Below is a small trained network, with its code and all its weights. Each question gives an input and a class and asks what happens when units are switched off, that is, made to give their printed mean instead of their output.

import numpy as np


def w(rows, s, z=0):
    codes = np.array(rows[::2]) - 128.0
    scale = np.full(codes.shape[1], s)
    scale[-1] = z or s
    return codes * scale


def norm(h):
    return h / np.sqrt((h * h).mean(-1, keepdims=True) + 1e-5)


def f(y):
    return np.maximum(y, 0)


def log_softmax(a):
    a = a - a.max(-1, keepdims=True)
    return a - np.log(np.exp(a).sum(-1, keepdims=True))


def net(x, mask):
    res = np.array(x, float).reshape(1, 5) / 4 @ E
    u = 0
    for l in range(2):
        y = f(norm(res) @ A[l][:, :-1].T + A[l][:, -1])
        res = res + np.where(mask[u : u + 3], y, B[l][:, -1]) @ B[l][:, :-1]
        u += 3
    return log_softmax(norm(res)[-1] @ U[:, :-1].T + U[:, -1])


A, B = {}, {}
E = w([
[108,127,168,140,198,150],'x0',
[250,2,192,59,174,172],'x1',
[69,109,106,16,150,56],'x2',
[142,106,120,94,180,138],'x3',
[79,152,66,138,151,168],'x4',
],0.008)
A[0] = w([
[127,127,117,98,103,65,2],'0.n0',
[102,110,34,12,167,130,24],'0.n1',
[4,164,120,121,220,104,3],'0.n2',
],0.021,0.0052)
B[0] = w([
[150,140,155,106,116,128,173],'0.n0',
[122,83,34,167,157,94,243],'0.n1',
[28,165,250,71,124,128,253],'0.n2',
],0.022,0.012)
A[1] = w([
[69,170,63,44,99,122,70],'1.n0',
[189,142,171,61,48,65,34],'1.n1',
[163,111,121,102,30,10,3],'1.n2',
],0.013,0.0061)
B[1] = w([
[160,78,221,207,78,122,255],'1.n0',
[171,165,120,36,196,151,239],'1.n1',
[135,244,2,41,80,161,232],'1.n2',
],0.0099,0.0037)
U = w([
[8,149,198,99,127,89,251],'0',
[99,182,84,237,83,172,80],'1',
[106,27,44,131,182,55,151],'2',
[165,188,80,59,114,136,57],'3',
[211,56,213,129,208,202,116],'4',
],0.016,0.0019)

Each question gives the input, the list of numbers given to net, and the class t.
The units are the neurons (one row each of A and B). Each row of codes is followed by its name. A weight is (code - 128) times the scale printed after its matrix; where a second scale follows, it is the last column's (A, B and U).
mask holds one flag per neuron, layer by layer. A switched-off neuron (its flag False) gives its mean, the last column of its row in B, instead of its output. The means were averaged over made-up inputs and are rounded, as every weight is.
A unit's drop is (log p(t) with every unit on - log p(t) with that unit switched off) / (log p(t) with every unit on - log p(t) with every unit switched off).
most important unit: the unit with the biggest drop
top k neurons: the k neurons with the biggest drops, biggest first
k most important neurons of layer l: the k neurons of layer l with the biggest drops, biggest first
drop of u: that unit's drop, to one decimal
input [-4,-6,0,-3,-8], class 3: top 2 neurons -> [0.n2; 0.n1]
input [-6,7,8,-6,-8], class 3: most important unit -> 1.n2
input [-3,3,-4,-2,6], class 1: top 4 neurons -> [0.n2; 0.n1; 1.n1; 0.n0]
input [-6,-1,4,-6,0], class 3: top 2 neurons -> [0.n2; 0.n0]
input [-8,8,-3,-7,8], class 4: top 3 neurons -> [0.n1; 0.n2; 1.n2]
input [0,2,-7,-3,-4], class 4: top 3 neurons -> [0.n1; 0.n2; 1.n2]
input [-7,-2,-8,4,-4], class 1: top 2 neurons -> [0.n2; 0.n0]
input [-1,-2,4,4,-7], class 2: 2 most important neurons of layer 0 -> [0.n1; 0.n2]
input [-5,4,-6,-1,-8], class 4: top 3 neurons -> [0.n1; 0.n2; 0.n0]
input [5,-2,-5,-7,-1], class 1: 2 most important neurons of layer 0 -> [0.n2; 0.n1]
input [6,-3,-8,5,-8], class 4: top 3 neurons -> [0.n2; 0.n1; 1.n2]
input [-2,-2,-6,-6,2], class 1: 2 most important neurons of layer 0 -> [0.n2; 0.n1]
input [-3,0,-5,-4,5], class 1: 2 most important neurons of layer 0 -> [0.n2; 0.n1]
input [4,0,2,-6,-5], class 3: top neuron -> [0.n2]
input [-4,-1,3,-1,-2], class 3: 2 most important neurons of layer 0 -> [0.n0; 0.n2]
input [-7,-7,-2,3,-3], class 1: top 2 neurons -> [0.n2; 1.n0]
input [-8,-1,-2,-1,-5], class 3: drop of 0.n2 -> 0.5
input [4,5,0,0,7], class 2: drop of 0.n1 -> 0.0
input [-7,1,-8,1,5], class 1: drop of 0.n2 -> 1.4
input [8,5,6,-5,-8], class 4: most important unit -> 0.n1
